Below are the code and all the weights of a small trained network. Each question names an input and a target symbol and asks about switching units off, where a switched-off unit gives its printed mean instead of its output.

import numpy as np


def w(rows, s, z=0):
    codes = np.array(rows[::2]) - 128.0
    scale = np.full(codes.shape[1], s)
    scale[-1] = z or s
    return codes * scale


def f(y):
    return y / 2 * (1 + np.tanh(0.7978845608 * (y + 0.044715 * y**3)))


def softmax(a):
    e = np.exp(a - a.max(-1, keepdims=True))
    return e / e.sum(-1, keepdims=True)


def log_softmax(a):
    a = a - a.max(-1, keepdims=True)
    return a - np.log(np.exp(a).sum(-1, keepdims=True))


def net(x, mask):
    ids = ['ΔΠΣαβγεημτφψω'.index(c) for c in x.split()]
    T = len(ids)
    res = E[ids] + P[:T]
    u = 0
    for l in range(3):
        r = res
        for j in range(2):
            rows = slice(3 * j, 3 * j + 3)
            q, k, v = (r @ M[l][rows].T for M in (Q, K, V))
            z = softmax(np.where(np.tri(T) > 0, q @ k.T / 3**0.5, -1e9)) @ v
            o = O[l][rows]
            res = res + np.where(mask[u + j], z, o[:, -1]) @ o[:, :-1]
        u += 2
        y = f(res @ A[l][:, :-1].T + A[l][:, -1])
        res = res + np.where(mask[u : u + 4], y, B[l][:, -1]) @ B[l][:, :-1]
        u += 4
    return log_softmax(res[-1] @ U[:, :-1].T + U[:, -1])


Q, K, V, O, A, B = {}, {}, {}, {}, {}, {}
E = w([
[65,116,51,184,125],'Δ',
[143,211,148,191,193],'Π',
[81,145,177,135,36],'Σ',
[89,171,3,147,180],'α',
[194,179,160,104,199],'β',
[94,143,90,115,75],'γ',
[133,160,110,211,65],'ε',
[130,206,63,146,232],'η',
[75,76,116,90,139],'μ',
[161,106,231,176,78],'τ',
[119,78,29,102,171],'φ',
[145,137,25,121,153],'ψ',
[206,161,128,166,99],'ω',
],0.017)
P = w([
[130,187,56,105,36],'0',
[130,6,146,235,121],'1',
[126,189,65,93,42],'2',
[106,52,166,199,129],'3',
[122,194,72,88,44],'4',
[85,75,189,180,141],'5',
[121,193,73,80,48],'6',
[70,94,209,165,149],'7',
[121,194,79,74,51],'8',
[60,108,224,154,154],'9',
[116,203,82,73,51],'10',
[48,117,241,141,162],'11',
[112,202,89,64,56],'12',
[39,130,255,133,164],'13',
],0.0082)
Q[0] = w([
[171,127,149,78,66],'L0H0',
[154,131,168,101,143],'L0H0',
[144,172,121,188,128],'L0H0',
[99,60,178,87,65],'L0H1',
[106,84,101,28,186],'L0H1',
[5,133,46,111,44],'L0H1',
],0.018)
K[0] = w([
[142,110,168,107,75],'L0H0',
[161,129,160,111,170],'L0H0',
[142,185,129,202,132],'L0H0',
[84,70,153,89,22],'L0H1',
[95,77,93,44,195],'L0H1',
[5,81,64,127,91],'L0H1',
],0.019)
V[0] = w([
[157,118,141,76,129],'L0H0',
[87,138,109,151,104],'L0H0',
[115,100,203,60,87],'L0H0',
[167,124,9,206,87],'L0H1',
[79,149,133,156,154],'L0H1',
[94,130,253,44,166],'L0H1',
],0.0063)
O[0] = w([
[104,212,129,143,97,87],'L0H0',
[169,65,126,118,192,142],'L0H0',
[8,232,185,69,155,1],'L0H0',
[10,221,217,49,128,163],'L0H1',
[137,124,97,56,132,175],'L0H1',
[254,21,26,210,128,85],'L0H1',
],0.0035,0.0052)
A[0] = w([
[92,10,93,176,84,13],'L0N0',
[103,139,192,94,158,254],'L0N1',
[129,179,140,11,86,107],'L0N2',
[94,73,93,71,131,237],'L0N3',
],0.013,0.0049)
B[0] = w([
[185,167,143,93,116,169],'L0N0',
[89,235,185,213,109,248],'L0N1',
[223,2,47,98,147,253],'L0N2',
[62,169,151,178,66,189],'L0N3',
],0.013,0.0037)
Q[1] = w([
[127,47,204,183,77],'L1H0',
[166,85,188,79,97],'L1H0',
[207,251,170,91,142],'L1H0',
[100,131,154,123,144],'L1H1',
[137,149,99,110,143],'L1H1',
[122,105,94,211,74],'L1H1',
],0.022)
K[1] = w([
[150,72,164,204,30],'L1H0',
[182,94,159,91,102],'L1H0',
[238,252,119,80,204],'L1H0',
[114,104,138,158,155],'L1H1',
[125,162,101,110,132],'L1H1',
[145,161,84,188,65],'L1H1',
],0.022)
V[1] = w([
[119,88,123,152,157],'L1H0',
[130,139,116,190,160],'L1H0',
[144,194,143,57,67],'L1H0',
[153,148,114,162,74],'L1H1',
[138,144,146,76,53],'L1H1',
[73,73,207,2,209],'L1H1',
],0.0089)
O[1] = w([
[158,117,107,149,152,118],'L1H0',
[116,110,134,98,112,166],'L1H0',
[79,161,165,110,93,129],'L1H0',
[123,88,137,96,145,163],'L1H1',
[169,85,80,150,169,108],'L1H1',
[177,201,72,244,127,1],'L1H1',
],0.011,0.01)
A[1] = w([
[162,103,202,73,75,253],'L1N0',
[155,125,222,179,153,232],'L1N1',
[111,27,94,250,34,137],'L1N2',
[184,234,97,29,138,174],'L1N3',
],0.013,0.003)
B[1] = w([
[165,123,94,158,199,249],'L1N0',
[38,154,127,99,67,189],'L1N1',
[109,190,81,112,254,142],'L1N2',
[78,153,92,209,93,203],'L1N3',
],0.016,0.015)
Q[2] = w([
[69,139,152,121,155],'L2H0',
[242,147,84,152,89],'L2H0',
[228,124,103,166,106],'L2H0',
[171,254,191,193,84],'L2H1',
[73,47,102,155,117],'L2H1',
[113,132,111,101,154],'L2H1',
],0.024)
K[2] = w([
[130,187,122,136,104],'L2H0',
[113,33,104,100,254],'L2H0',
[121,114,107,121,170],'L2H0',
[206,231,217,59,91],'L2H1',
[131,107,38,232,133],'L2H1',
[103,144,99,123,152],'L2H1',
],0.024)
V[2] = w([
[129,158,140,129,132],'L2H0',
[132,133,113,128,108],'L2H0',
[126,105,136,138,145],'L2H0',
[179,181,153,75,102],'L2H1',
[129,132,120,133,127],'L2H1',
[48,2,89,206,154],'L2H1',
],0.0091)
O[2] = w([
[114,71,160,112,129,134],'L2H0',
[95,127,125,148,137,136],'L2H0',
[149,145,113,127,134,119],'L2H0',
[72,101,95,191,164,32],'L2H1',
[139,139,130,120,131,141],'L2H1',
[210,210,182,2,28,251],'L2H1',
],0.0044,0.019)
A[2] = w([
[168,79,51,197,168,2],'L2N0',
[82,57,6,89,70,90],'L2N1',
[179,121,96,98,139,50],'L2N2',
[27,60,74,123,8,102],'L2N3',
],0.013,0.01)
B[2] = w([
[153,205,251,78,109,168],'L2N0',
[75,89,152,96,83,181],'L2N1',
[81,36,89,232,124,179],'L2N2',
[170,123,106,141,158,254],'L2N3',
],0.019,0.013)
U = w([
[251,90,100,42,162,253],'Δ',
[39,161,196,117,75,86],'Π',
[20,194,150,197,141,161],'Σ',
[141,120,81,126,166,48],'α',
[197,159,140,175,98,113],'β',
[135,110,153,170,152,119],'γ',
[139,90,130,117,78,56],'ε',
[124,103,176,179,67,131],'η',
[84,105,151,168,73,86],'μ',
[159,83,109,155,112,145],'τ',
[77,108,172,169,107,86],'φ',
[83,110,120,139,125,56],'ψ',
[140,140,58,145,59,197],'ω',
],0.011,0.0052)

Each question gives the input, a string of symbols that net reads in full, and the target symbol t.
The units are the heads (3 rows each of Q, K, V and O) and the neurons (one row each of A and B). Each row of codes is followed by its name. A weight is (code - 128) times the scale printed after its matrix; where a second scale follows, it is the last column's (O, A, B and U).
mask holds one flag per unit, layer by layer, with each layer's heads first. A switched-off unit (its flag False) gives its mean, the last column of its rows in O or B, instead of its output. The means were averaged over made-up inputs and are rounded, as every weight is.
A unit's drop is (log p(t) with every unit on - log p(t) with that unit switched off) / (log p(t) with every unit on - log p(t) with every unit switched off).
The circuit of an input: a set's keep is (log p(t) with only the set's units on - log p(t) with every unit switched off) / (log p(t) with every unit on - log p(t) with every unit switched off). Starting from the 12 units with the biggest drops (on a tie, the unit counted first), units are removed one at a time, each time the one whose removal leaves the highest keep (on an exact tie, the one counted first), for as long as the keep stays at least 0.8.
units of the circuit, in order: the units of the circuit, biggest drop first
top k neurons: the k neurons with the biggest drops, biggest first
top k neurons in layer l: the k neurons of layer l with the biggest drops, biggest first
heads that matter: for each layer, one digit per head in row order, 1 if its drop is at least 0.15 and else 0, layers parted by /
input β β η β Δ ψ Δ β ε τ τ ψ, target Π: heads that matter -> 01 / 00 / 00
input η Σ β τ Π β Σ ψ η Σ η Π Σ β, target Σ: top 3 neurons -> [L0N3 L0N2 L1N1]
input β η β η τ τ β ω η η Π τ, target Σ: heads that matter -> 10 / 00 / 00
input η τ η Δ β η ε Δ β η ε, target τ: heads that matter -> 00 / 00 / 00
input τ Σ η Σ φ φ, target Π: top 3 neurons -> [L2N3 L0N2 L1N1]
input Σ η η ε τ ε η η η Δ Σ Σ, target Σ: top 4 neurons -> [L1N0 L0N1 L2N3 L1N1]
input β η Π Σ η μ τ μ, target Π: units of the circuit, in order -> [L0N3 L2N2]
input η Σ η Δ α η η Σ η φ, target Δ: top neuron in layer 0 -> [L0N3]
input η η η ε, target Δ: top 2 neurons -> [L0N2 L1N3]
input μ Δ μ Π η μ β β η ψ μ Σ Δ, target Π: top 2 neurons -> [L1N0 L2N3]
input η ε τ τ η Σ τ φ, target Δ: heads that matter -> 00 / 01 / 00
input η η ε μ β Π η η μ, target α: top 4 neurons -> [L1N2 L0N3 L0N2 L2N2]
input Δ η τ η τ β η ω η β β ε β, target β: top 2 neurons -> [L1N3 L1N1]
input β β η γ Σ η τ Δ φ ω β μ, target Δ: top 4 neurons -> [L0N0 L1N3 L2N2 L2N1]
input ω γ Σ η, target Δ: top 2 neurons in layer 0 -> [L0N2 L0N0]
input η τ Π γ Π, target Σ: heads that matter -> 01 / 00 / 01
input η β ψ η, target Π: heads that matter -> 11 / 00 / 00
input η η η Δ β Σ η τ ψ η η τ, target Π: units of the circuit, in order -> [L1N1]
input Σ η η β μ ψ ε η τ η η η α, target ε: top 2 neurons -> [L2N1 L0N2]
input ω Π β η Σ β τ Π η η β Δ τ, target Δ: heads that matter -> 00 / 01 / 00
input η η η β β β τ Π Δ, target Π: top neuron in layer 1 -> [L1N2]
input β η μ η η μ, target Π: top 3 neurons -> [L1N3 L0N3 L0N2]
input ε Π ψ φ η η η Σ ψ Π, target Π: top 3 neurons -> [L1N3 L0N0 L1N1]
input η η ε η η Σ, target Δ: top 2 neurons -> [L0N2 L1N3]
input Π η η η Σ Π Σ, target γ: top 2 neurons -> [L2N2 L1N2]
input Σ η Σ η η τ μ ε, target Δ: heads that matter -> 01 / 00 / 00
